A =
[[3 5 3 5 3 7 3 3 6 6 6]
 [6 7 7 4 3 2 5 4 6 4 7]
 [7 5 5 2 5 5 4 4 5 3 3]]
Indices start at 1.
(1, 1)	3
(1, 11)	6
(3, 10)	3
(2, 10)	4
(2, 6)	2
(3, 5)	5
(3, 3)	5
(1, 2)	5
(1, 7)	3
(1, 5)	3
(1, 8)	3
(2, 5)	3

W =
[[-384  -57 -207  -65  337  -89]
 [-384   -9  -41  -32 -962  -19]
 [-384   17  293  -24 -608  -15]
 [-384  -12 -524  -60 -451 -163]
 [-384    6   43    0  376  -32]
 [-384  -54 -124  -63  652  -97]]
Indices start at 1.
row 1 col 1 => -384
row 3 col 3 => 293
row 2 col 2 => -9
row 5 col 4 => 0
row 3 col 1 => -384
row 3 col 5 => -608
row 2 col 4 => -32
row 5 col 3 => 43
row 5 col 6 => -32
row 2 col 3 => -41
row 4 col 4 => -60
row 6 col 3 => -124
row 3 col 4 => -24
row 4 col 3 => -524
row 5 col 1 => -384
row 2 col 5 => -962

x =
[[111  95 164  62 156]
 [ 96 134  80 137  94]
 [109 102  64 149  44]
 [118  95 163  66 139]
 [146 114 147  89 113]
 [ 96  77  68 133  41]
 [ 44 109 170   6 197]
 [ 79  90 178  25 171]]
Indices start at 1.
(1, 1) => 111
(4, 4) => 66
(8, 4) => 25
(3, 4) => 149
(8, 5) => 171
(8, 3) => 178
(7, 3) => 170
(5, 2) => 114
(1, 4) => 62
(1, 3) => 164
(3, 1) => 109
(7, 2) => 109
(4, 2) => 95
(4, 1) => 118
(3, 3) => 64

arr =
-0.592, 0.176, 0.537, -1.220, 0.277, 0.357, 1.657, -0.529, 2.508, 0.176, 1.042
0.199, 1.396, 2.094, -3.166, -0.253, 1.167, 0.472, -1.252, 1.851, 1.396, 0.629
2.549, 1.409, -0.287, -5.418, -2.262, 0.172, -0.901, -2.229, 3.584, 1.409, 0.734
2.654, 1.731, 2.109, -6.247, -3.616, 2.058, 0.333, -3.278, -1.174, 1.731, -0.037
-3.570, 0.400, 1.411, 5.046, 3.977, 2.990, 1.849, 1.494, -0.746, 0.400, -0.037
-2.973, -1.993, 1.512, 2.983, 1.303, -4.742, 1.734, 2.227, -0.799, -1.993, -0.460
0.140, -0.326, -0.291, -4.254, 0.230, 7.035, 5.758, -2.482, 4.853, -0.326, 5.221
-2.512, -1.111, -0.569, 7.262, 4.304, 2.200, -1.011, 3.294, -3.591, -1.111, -0.261
-3.395, 0.519, 2.736, 0.635, 1.796, -1.347, 3.481, 0.136, 3.247, 0.519, 0.232
-1.907, -1.725, 0.045, 3.876, 2.144, 2.036, 1.770, 1.679, -2.917, -1.725, 0.931
-2.050, -2.079, -0.234, 2.194, 1.463, 0.032, 3.167, 1.182, 0.266, -2.079, 1.665
1.654, -0.116, -0.850, -1.247, -1.419, 1.471, -0.456, -0.823, -1.613, -0.116, 0.192
-4.299, -0.629, 1.627, 6.795, 5.833, 1.799, 0.298, 3.583, -1.115, -0.629, 0.452
1.506, 1.954, 3.161, -3.838, -1.087, 0.387, -2.604, -1.000, -1.351, 1.954, -0.806
0.803, 1.833, 2.776, -6.059, -2.746, 4.242, 4.440, -4.124, 0.964, 1.833, 1.261
Rows and columns are counted from 1.
row 1 col 1 => -0.592
row 8 col 4 => 7.262
row 12 col 9 => -1.613
row 5 col 9 => -0.746
row 5 col 11 => -0.037
row 5 col 5 => 3.977
row 1 col 4 => -1.220
row 2 col 3 => 2.094
row 8 col 7 => -1.011
row 1 col 2 => 0.176
row 1 col 11 => 1.042
row 9 col 7 => 3.481
row 11 col 2 => -2.079
row 11 col 4 => 2.194
row 4 col 7 => 0.333
row 14 col 2 => 1.954
row 6 col 2 => -1.993
row 11 col 9 => 0.266
row 12 col 3 => -0.850
row 12 col 8 => -0.823
row 15 col 3 => 2.776
row 12 col 1 => 1.654
row 5 col 7 => 1.849
row 8 col 8 => 3.294
row 9 col 8 => 0.136
row 8 col 9 => -3.591
row 2 col 8 => -1.252
row 13 col 11 => 0.452
row 7 col 10 => -0.326
row 4 col 8 => -3.278
row 15 col 9 => 0.964
row 4 col 3 => 2.109
row 3 col 9 => 3.584
row 10 col 1 => -1.907
row 6 col 3 => 1.512
row 1 col 6 => 0.357
row 1 col 10 => 0.176
row 14 col 6 => 0.387

grid =
-0.605, -1.136, -0.734, -0.756, -2.623, -0.002, -1.300, -2.592, 0.739, 2.209
2.511, -0.007, 0.236, -3.596, 1.451, 0.643, -0.203, -2.763, 3.890, -0.913
-1.872, 2.748, 1.288, 5.246, 0.295, -0.284, 2.151, 3.249, -2.839, -3.856
-2.698, -0.536, -0.251, 4.528, 0.896, -1.200, 0.349, 6.263, -6.271, 1.741
-2.185, -1.759, -0.237, 2.351, -0.388, -0.885, -1.303, 4.255, -5.613, 3.309
1.774, -0.139, -1.275, -3.001, -0.629, 0.280, -0.035, -6.756, 7.224, 0.428
-5.596, -0.214, -1.390, 8.197, -5.142, -1.837, -0.526, -1.490, -2.324, 3.317
0.347, 2.599, 1.713, 1.916, 3.418, 0.377, 2.764, 6.642, -3.916, -4.950
Indices start at 1.
row 1 col 1 -> -0.605
row 6 col 9 -> 7.224
row 1 col 10 -> 2.209
row 5 col 1 -> -2.185
row 6 col 3 -> -1.275
row 8 col 10 -> -4.950
row 3 col 8 -> 3.249
row 8 col 8 -> 6.642
row 7 col 8 -> -1.490
row 4 col 6 -> -1.200
row 5 col 3 -> -0.237
row 5 col 9 -> -5.613
row 3 col 4 -> 5.246
row 7 col 2 -> -0.214
row 2 col 9 -> 3.890
row 8 col 5 -> 3.418
row 7 col 6 -> -1.837
row 3 col 2 -> 2.748
row 2 col 5 -> 1.451
row 6 col 5 -> -0.629
row 1 col 3 -> -0.734
row 7 col 5 -> -5.142
row 2 col 4 -> -3.596
row 2 col 2 -> -0.007
row 5 col 10 -> 3.309
row 3 col 6 -> -0.284
row 7 col 3 -> -1.390
row 7 col 7 -> -0.526
row 3 col 10 -> -3.856
row 2 col 8 -> -2.763
row 3 col 1 -> -1.872
row 4 col 5 -> 0.896
row 2 col 1 -> 2.511
row 5 col 5 -> -0.388

X =
[[ 0.013 -0.084  2.679 -2.295]
 [ 0.889  1.780 -8.253  2.583]]
Indices start at 1.
(1, 1): 0.013
(1, 3): 2.679
(1, 4): -2.295
(2, 1): 0.889
(2, 2): 1.780
(2, 3): -8.253

data =
-1.842, 0.967, 6.890, -5.299, 0.877, 1.030, 0.650, 0.658
-3.020, 1.662, 1.087, 0.426, -0.726, 6.680, 0.088, 2.885
1.170, -0.304, -3.682, 0.746, -0.649, -1.122, 0.887, 0.365
4.570, -1.577, -1.120, -0.586, 0.433, 0.073, 0.869, -1.366
2.242, -1.172, -5.772, 1.597, -1.044, 1.704, -1.163, -0.120
-0.148, -0.592, -5.154, 3.915, -0.809, 3.301, -1.186, -4.819
Rows and columns are counted from 1.
row 1 col 1 -> -1.842
row 3 col 1 -> 1.170
row 5 col 8 -> -0.120
row 5 col 2 -> -1.172
row 2 col 1 -> -3.020
row 4 col 5 -> 0.433
row 2 col 2 -> 1.662
row 5 col 5 -> -1.044
row 4 col 7 -> 0.869
row 6 col 3 -> -5.154
row 1 col 6 -> 1.030
row 2 col 4 -> 0.426
row 6 col 4 -> 3.915
row 2 col 7 -> 0.088
row 3 col 3 -> -3.682
row 6 col 5 -> -0.809
row 5 col 7 -> -1.163
row 6 col 1 -> -0.148
row 1 col 5 -> 0.877
row 3 col 8 -> 0.365
row 5 col 1 -> 2.242
row 2 col 6 -> 6.680
row 1 col 8 -> 0.658
row 5 col 6 -> 1.704
row 4 col 3 -> -1.120
row 4 col 6 -> 0.073
row 1 col 7 -> 0.650
row 2 col 3 -> 1.087
